Here is a tiny trained network, its code and every weight. The questions are about switching its units off for an input and a target symbol, where a switched-off unit gives its printed mean instead of its output.

import numpy as np


def w(rows, s, z=0):
    codes = np.array(rows[::2]) - 128.0
    scale = np.full(codes.shape[1], s)
    scale[-1] = z or s
    return codes * scale


def norm(h):
    return h / np.sqrt((h * h).mean(-1, keepdims=True) + 1e-5)


def f(y):
    return y / 2 * (1 + np.tanh(0.7978845608 * (y + 0.044715 * y**3)))


def softmax(a):
    e = np.exp(a - a.max(-1, keepdims=True))
    return e / e.sum(-1, keepdims=True)


def log_softmax(a):
    a = a - a.max(-1, keepdims=True)
    return a - np.log(np.exp(a).sum(-1, keepdims=True))


def net(x, mask):
    ids = ['ΓΔαβθλτφ'.index(c) for c in x.split()]
    T = len(ids)
    res = E[ids] + P[:T]
    u = 0
    for l in range(3):
        r = norm(res)
        for j in range(2):
            rows = slice(2 * j, 2 * j + 2)
            q, k, v = (r @ M[l][rows].T for M in (Q, K, V))
            z = softmax(np.where(np.tri(T) > 0, q @ k.T / 2**0.5, -1e9)) @ v
            o = O[l][rows]
            res = res + np.where(mask[u + j], z, o[:, -1]) @ o[:, :-1]
        u += 2
        y = f(norm(res) @ A[l][:, :-1].T + A[l][:, -1])
        res = res + np.where(mask[u : u + 4], y, B[l][:, -1]) @ B[l][:, :-1]
        u += 4
    return log_softmax(norm(res)[-1] @ U[:, :-1].T + U[:, -1])


Q, K, V, O, A, B = {}, {}, {}, {}, {}, {}
E = w([
[178,123,130,164,170,83,82,69,70,102,159],'Γ',
[138,127,134,110,166,131,96,80,69,109,115],'Δ',
[144,151,111,139,162,153,164,56,95,135,122],'α',
[147,135,128,155,140,103,173,102,136,150,184],'β',
[141,117,135,108,123,50,131,65,124,149,173],'θ',
[166,79,120,115,192,184,174,49,172,253,70],'λ',
[129,62,157,143,143,110,116,108,73,138,173],'τ',
[121,148,137,81,129,124,165,78,103,127,148],'φ',
],0.0026)
P = w([
[103,153,193,111,129,84,149,201,162,122,137],'0',
[186,113,97,100,49,192,100,125,118,80,144],'1',
[175,70,74,81,112,34,157,248,88,160,94],'2',
[157,180,185,118,155,117,104,122,88,152,153],'3',
[80,115,68,133,65,153,86,159,173,21,111],'4',
[142,106,85,96,80,109,169,187,97,189,75],'5',
[127,185,198,121,152,99,109,125,77,162,159],'6',
[3,98,80,134,124,131,116,103,165,91,159],'7',
],0.0025)
Q[0] = w([
[155,179,225,115,168,119,143,113,78,175,179],'L0H0',
[255,133,147,117,70,146,112,171,107,119,95],'L0H0',
[93,105,112,151,50,164,99,100,103,54,164],'L0H1',
[95,148,187,170,91,98,121,130,83,87,169],'L0H1',
],0.0049)
K[0] = w([
[32,192,237,163,253,80,183,199,105,141,106],'L0H0',
[245,121,202,65,155,85,155,141,56,244,197],'L0H0',
[162,113,83,151,61,127,70,112,60,17,187],'L0H1',
[102,167,189,105,52,1,108,238,68,49,235],'L0H1',
],0.0036)
V[0] = w([
[86,73,189,105,137,215,65,252,116,112,192],'L0H0',
[108,116,171,97,88,107,238,170,200,147,111],'L0H0',
[105,128,194,144,176,122,139,88,100,89,124],'L0H1',
[186,104,56,123,187,142,177,107,161,217,60],'L0H1',
],0.0021)
O[0] = w([
[154,165,66,155,133,3,124,69,89,111,87,103],'L0H0',
[81,159,109,209,69,174,53,77,85,113,93,185],'L0H0',
[164,174,76,123,103,207,127,149,148,128,101,140],'L0H1',
[127,148,167,146,60,90,141,171,45,72,141,248],'L0H1',
],0.0029,0.0013)
A[0] = w([
[108,75,89,134,142,16,89,129,94,141,180,96],'L0N0',
[140,112,194,149,71,128,179,116,114,203,55,100],'L0N1',
[30,175,160,106,120,129,133,79,112,171,166,255],'L0N2',
[208,83,93,161,132,107,1,53,155,61,107,92],'L0N3',
],0.0022,0.00048)
B[0] = w([
[134,172,163,88,103,221,199,128,109,200,53,220],'L0N0',
[62,111,55,85,161,49,69,164,120,64,223,254],'L0N1',
[200,99,168,126,160,183,4,119,116,101,69,246],'L0N2',
[41,156,144,98,59,138,197,133,179,164,155,179],'L0N3',
],0.0022,0.00096)
Q[1] = w([
[127,144,91,156,43,81,150,219,126,75,87],'L1H0',
[198,229,197,151,187,102,95,118,95,152,97],'L1H0',
[1,108,59,123,118,104,178,173,185,81,87],'L1H1',
[57,81,131,122,205,136,97,43,130,161,105],'L1H1',
],0.0041)
K[1] = w([
[254,147,103,129,48,142,184,119,4,174,165],'L1H0',
[132,139,205,166,219,16,10,213,121,188,156],'L1H0',
[157,106,34,76,18,203,213,94,109,97,150],'L1H1',
[63,81,89,180,145,142,113,95,254,63,129],'L1H1',
],0.0035)
V[1] = w([
[190,193,96,174,166,107,164,140,101,54,137],'L1H0',
[234,181,92,151,135,189,226,94,179,100,135],'L1H0',
[169,60,88,204,114,105,118,135,79,187,179],'L1H1',
[99,222,123,211,125,141,151,114,190,99,253],'L1H1',
],0.0021)
O[1] = w([
[112,59,165,38,111,103,157,110,124,143,131,2],'L1H0',
[71,78,159,102,149,133,76,98,119,180,35,85],'L1H0',
[116,89,146,132,96,192,57,33,91,107,104,123],'L1H1',
[182,82,164,150,120,4,101,142,54,96,84,30],'L1H1',
],0.0025,0.00088)
A[1] = w([
[99,164,94,61,131,142,171,157,112,154,113,180],'L1N0',
[176,158,143,96,155,5,168,156,79,135,66,51],'L1N1',
[113,53,111,61,132,136,177,115,115,126,93,127],'L1N2',
[174,192,98,169,88,140,203,133,112,81,173,255],'L1N3',
],0.003,0.0011)
B[1] = w([
[172,123,85,222,36,72,124,122,35,99,108,236],'L1N0',
[44,5,152,71,56,235,115,198,69,172,167,204],'L1N1',
[177,193,183,168,219,32,191,127,136,49,243,255],'L1N2',
[69,11,183,68,129,66,145,191,10,210,164,252],'L1N3',
],0.002,0.0011)
Q[2] = w([
[109,192,173,170,229,167,84,32,149,122,152],'L2H0',
[44,120,3,134,136,98,190,103,230,41,92],'L2H0',
[82,118,123,195,219,128,146,87,150,131,149],'L2H1',
[217,169,172,79,141,164,92,71,85,225,186],'L2H1',
],0.0047)
K[2] = w([
[82,171,147,161,181,125,90,102,253,171,55],'L2H0',
[114,97,77,159,166,158,151,37,149,96,194],'L2H0',
[72,138,81,77,108,115,125,116,193,50,104],'L2H1',
[97,159,144,163,205,124,128,235,119,127,61],'L2H1',
],0.0053)
V[2] = w([
[115,90,34,63,197,159,153,144,126,99,97],'L2H0',
[87,108,81,177,119,88,212,129,76,181,110],'L2H0',
[110,41,101,214,181,120,156,122,96,208,137],'L2H1',
[114,174,124,70,26,56,71,71,255,161,179],'L2H1',
],0.0021)
O[2] = w([
[115,91,164,83,22,145,144,197,92,189,160,100],'L2H0',
[25,237,99,95,61,43,139,141,92,126,127,249],'L2H0',
[174,151,130,200,231,151,137,92,217,38,93,202],'L2H1',
[245,97,119,108,107,116,70,164,4,182,116,66],'L2H1',
],0.0026,0.0012)
A[2] = w([
[94,143,114,173,104,146,79,22,121,111,82,138],'L2N0',
[253,130,92,121,200,57,156,167,123,151,155,9],'L2N1',
[70,198,203,209,117,252,25,108,112,132,160,103],'L2N2',
[118,240,21,200,142,82,202,105,162,92,95,12],'L2N3',
],0.0029,0.0012)
B[2] = w([
[118,120,207,148,136,128,109,248,138,145,39,198],'L2N0',
[174,198,42,178,121,197,130,152,254,21,88,126],'L2N1',
[117,119,50,134,57,131,159,142,180,103,127,247],'L2N2',
[112,207,131,180,129,159,73,46,133,172,132,194],'L2N3',
],0.0038,0.0014)
U = w([
[115,47,236,62,227,138,172,49,193,104,156,199],'Γ',
[89,85,139,37,65,53,150,195,50,214,113,89],'Δ',
[51,97,118,145,29,238,146,181,225,127,84,17],'α',
[160,80,215,202,176,51,58,185,115,66,29,152],'β',
[239,165,61,154,206,122,151,138,203,41,104,255],'θ',
[104,188,34,154,108,76,203,98,132,82,254,141],'λ',
[92,238,123,188,153,109,77,56,129,186,51,153],'τ',
[238,76,67,123,104,215,25,136,89,166,140,43],'φ',
],0.0053,0.00066)

Each question gives the input, a string of symbols that net reads in full, and the target symbol t.
The units are the heads (2 rows each of Q, K, V and O) and the neurons (one row each of A and B). Each row of codes is followed by its name. A weight is (code - 128) times the scale printed after its matrix; where a second scale follows, it is the last column's (O, A, B and U).
mask holds one flag per unit, layer by layer, with each layer's heads first. A switched-off unit (its flag False) gives its mean, the last column of its rows in O or B, instead of its output. The means were averaged over made-up inputs and are rounded, as every weight is.
A unit's drop is (log p(t) with every unit on - log p(t) with that unit switched off) / (log p(t) with every unit on - log p(t) with every unit switched off).
The circuit of an input: a set's keep is (log p(t) with only the set's units on - log p(t) with every unit switched off) / (log p(t) with every unit on - log p(t) with every unit switched off). Starting from the 12 units with the biggest drops (on a tie, the unit counted first), units are removed one at a time, each time the one whose removal leaves the highest keep (on an exact tie, the one counted first), for as long as the keep stays at least 0.8.
circuit, biggest first: the units of the circuit, biggest drop first
k most important neurons: the k neurons with the biggest drops, biggest first
k most important neurons of layer l: the k neurons of layer l with the biggest drops, biggest first
which heads matter: for each layer, one digit per head in row order, 1 if its drop is at least 0.15 and else 0, layers parted by /
input θ λ λ λ α β Γ, target θ: 2 most important neurons of layer 0 : [L0N2 L0N1]
input α Δ λ Γ τ λ φ θ, target τ: which heads matter : 10 / 00 / 00
input Δ τ Δ Δ φ φ, target λ: circuit, biggest first : [L1N2 L2N0]
input β τ Γ λ φ, target τ: which heads matter : 11 / 00 / 00
input τ β α α φ θ β, target τ: 3 most important neurons : [L0N0 L1N2 L0N2]
input Δ φ λ λ λ λ, target τ: 4 most important neurons : [L2N3 L1N0 L1N3 L2N2]
input λ φ τ φ λ, target Δ: circuit, biggest first : [L2H1 L0H1 L2N1]
input λ λ λ τ τ θ τ α, target τ: circuit, biggest first : [L2N3 L1N1 L2N0]
input α Δ α θ λ τ α, target α: circuit, biggest first : [L2N2 L0H0 L1N2]
input φ Γ λ λ, target φ: which heads matter : 11 / 01 / 11
input φ λ Δ Δ, target φ: 2 most important neurons : [L0N2 L1N2]
input θ φ β λ θ α Δ, target θ: which heads matter : 11 / 10 / 10
input α τ λ α λ φ Δ, target α: most important neuron : [L2N2]
input θ λ τ τ α λ, target τ: circuit, biggest first : [L2N3 L1N3 L2H1 L1N2]
input Δ τ λ φ λ τ, target λ: circuit, biggest first : [L2N0 L2H1]
input λ β λ β φ τ λ β, target Δ: which heads matter : 00 / 00 / 01
input θ Γ α β φ, target θ: 2 most important neurons of layer 1 : [L1N1 L1N2]
input λ Γ τ β τ λ α, target λ: 2 most important neurons : [L0N1 L1N3]
input λ Γ Γ λ Δ, target θ: which heads matter : 11 / 00 / 11
input λ λ β λ Γ, target α: most important neuron of layer 0 : [L0N3]
input α λ β λ θ λ Γ, target α: 2 most important neurons of layer 2 : [L2N2 L2N0]
input α φ λ β λ Δ θ, target α: which heads matter : 10 / 00 / 01
input λ λ λ θ λ α λ φ, target α: most important neuron : [L0N2]
input β λ λ, target λ: 4 most important neurons : [L1N2 L0N1 L2N0 L1N1]
input α λ λ λ β φ τ λ, target β: which heads matter : 01 / 01 / 00
input λ τ θ τ β λ β τ, target β: 2 most important neurons of layer 1 : [L1N3 L1N1]
input φ τ λ α Δ λ β, target φ: which heads matter : 11 / 01 / 11
input λ τ φ α λ Δ β Δ, target α: which heads matter : 00 / 00 / 10
